Below are the code and all the weights of a small trained network. Each question names an input and a target symbol and asks about switching units off, where a switched-off unit gives its printed mean instead of its output.

import numpy as np


def w(rows, s, z=0):
    codes = np.array(rows[::2]) - 128.0
    scale = np.full(codes.shape[1], s)
    scale[-1] = z or s
    return codes * scale


def norm(h):
    return h / np.sqrt((h * h).mean(-1, keepdims=True) + 1e-5)


def f(y):
    return y / 2 * (1 + np.tanh(0.7978845608 * (y + 0.044715 * y**3)))


def softmax(a):
    e = np.exp(a - a.max(-1, keepdims=True))
    return e / e.sum(-1, keepdims=True)


def log_softmax(a):
    a = a - a.max(-1, keepdims=True)
    return a - np.log(np.exp(a).sum(-1, keepdims=True))


def net(x, mask):
    ids = ['αγδεζηθμξστψ'.index(c) for c in x.split()]
    T = len(ids)
    res = E[ids] + P[:T]
    r = norm(res)
    for j in range(3):
        rows = slice(2 * j, 2 * j + 2)
        q, k, v = (r @ M[0][rows].T for M in (Q, K, V))
        z = softmax(np.where(np.tri(T) > 0, q @ k.T / 2**0.5, -1e9)) @ v
        o = O[0][rows]
        res = res + np.where(mask[j], z, o[:, -1]) @ o[:, :-1]
    y = f(norm(res) @ A[0][:, :-1].T + A[0][:, -1])
    res = res + np.where(mask[3:7], y, B[0][:, -1]) @ B[0][:, :-1]
    return log_softmax(norm(res)[-1] @ U[:, :-1].T + U[:, -1])


Q, K, V, O, A, B = {}, {}, {}, {}, {}, {}
E = w([
[117,140,127,162],'α',
[118,141,128,166],'γ',
[117,139,128,169],'δ',
[118,141,128,161],'ε',
[118,137,126,171],'ζ',
[115,134,126,176],'η',
[112,132,120,175],'θ',
[114,140,125,170],'μ',
[253,56,122,46],'ξ',
[75,87,155,173],'σ',
[103,123,112,188],'τ',
[114,143,114,193],'ψ',
],0.024)
P = w([
[60,213,9,146],'0',
[160,100,65,144],'1',
[156,94,86,152],'2',
[147,95,113,162],'3',
[132,107,129,171],'4',
[128,118,140,172],'5',
[120,126,144,167],'6',
[118,136,147,165],'7',
[120,149,152,160],'8',
[119,164,153,151],'9',
[117,175,154,141],'10',
[98,178,144,118],'11',
[77,178,138,94],'12',
],0.013)
Q[0] = w([
[123,112,191,124],'h1',
[147,81,157,79],'h1',
[73,122,163,249],'h2',
[138,53,216,103],'h2',
[117,112,160,125],'h3',
[139,102,95,105],'h3',
],0.015)
K[0] = w([
[64,61,100,137],'h1',
[124,90,19,153],'h1',
[207,83,203,31],'h2',
[5,231,213,164],'h2',
[144,154,118,118],'h3',
[72,104,131,156],'h3',
],0.011)
V[0] = w([
[70,147,53,167],'h1',
[46,102,227,81],'h1',
[129,188,179,11],'h2',
[161,141,9,108],'h2',
[225,164,148,85],'h3',
[16,189,70,138],'h3',
],0.012)
O[0] = w([
[167,174,92,205,214],'h1',
[41,2,188,180,80],'h1',
[177,16,98,194,8],'h2',
[101,144,230,184,145],'h2',
[25,75,40,122,54],'h3',
[224,170,146,234,189],'h3',
],0.0096,0.014)
A[0] = w([
[209,104,170,169,124],'n1',
[203,125,202,141,253],'n2',
[5,66,92,205,179],'n3',
[64,106,112,167,125],'n4',
],0.012,0.0051)
B[0] = w([
[103,36,51,90,172],'n1',
[64,2,109,22,252],'n2',
[247,212,106,61,146],'n3',
[210,155,220,60,127],'n4',
],0.0085,0.011)
U = w([
[184,234,107,204,123],'α',
[111,196,156,75,244],'γ',
[69,169,190,88,135],'δ',
[71,138,173,102,132],'ε',
[119,127,142,148,21],'ζ',
[125,130,148,162,3],'η',
[120,125,137,159,23],'θ',
[121,121,141,180,42],'μ',
[148,116,9,75,186],'ξ',
[166,76,217,93,154],'σ',
[157,101,137,162,177],'τ',
[165,109,116,185,150],'ψ',
],0.014,0.0042)

Each question gives the input, a string of symbols that net reads in full, and the target symbol t.
The units are the heads (2 rows each of Q, K, V and O) and the neurons (one row each of A and B). Each row of codes is followed by its name. A weight is (code - 128) times the scale printed after its matrix; where a second scale follows, it is the last column's (O, A, B and U).
mask holds one flag per unit, heads first, then neurons. A switched-off unit (its flag False) gives its mean, the last column of its rows in O or B, instead of its output. The means were averaged over made-up inputs and are rounded, as every weight is.
A unit's drop is (log p(t) with every unit on - log p(t) with that unit switched off) / (log p(t) with every unit on - log p(t) with every unit switched off).
The circuit of an input: a set's keep is (log p(t) with only the set's units on - log p(t) with every unit switched off) / (log p(t) with every unit on - log p(t) with every unit switched off). Starting from all 7 units, units are removed one at a time, each time the one whose removal leaves the highest keep (on an exact tie, the one counted first), for as long as the keep stays at least 0.8.
circuit, biggest first: the units of the circuit, biggest drop first
unit that matters most: the unit with the biggest drop
k most important neurons: the k neurons with the biggest drops, biggest first
drop of u: that unit's drop, to one decimal
input σ δ τ θ γ δ θ γ γ ξ δ, target ξ: circuit, biggest first : [h2; h3; n1]
input ε ξ α, target ξ: circuit, biggest first : [h2; h1; h3]
input ε η ξ γ, target ξ: unit that matters most : h2
input θ σ γ σ γ σ, target δ: circuit, biggest first : [h1; h2]
input ζ ψ μ ξ ε σ α, target σ: circuit, biggest first : [h2; h1; h3; n3]
input ε α δ α μ μ θ ψ δ γ α σ, target α: circuit, biggest first : [h2; h3]
input μ ξ ε, target ξ: circuit, biggest first : [h2; h1; h3]
input γ η σ γ α ξ η σ δ, target σ: circuit, biggest first : [h1; h2; h3; n3]
input ζ τ ε τ ζ δ ε ξ θ, target ξ: circuit, biggest first : [h2; n1; h3]
input η γ γ ξ ε σ, target σ: 2 most important neurons : [n3; n4]
input σ ζ ζ ψ γ ξ α, target ξ: circuit, biggest first : [h2; h3]
input σ ζ ξ δ, target ξ: circuit, biggest first : [h2; h3; h1]
input ξ ε γ, target ξ: 2 most important neurons : [n1; n2]
input η α σ τ σ η α ε α σ σ ξ η, target σ: 2 most important neurons : [n4; n3]
input ζ η σ ε ξ ε γ σ σ μ, target σ: most important neuron : [n3]
input σ σ ψ δ σ, target δ: 2 most important neurons : [n2; n3]
input θ ε ψ η μ α α γ α ξ η, target ξ: 2 most important neurons : [n1; n3]
input ξ α μ, target ξ: 2 most important neurons : [n1; n2]
input ξ γ η, target ξ: drop of h2 : 0.6
input τ η ξ θ ε, target ξ: drop of h2 : 0.8
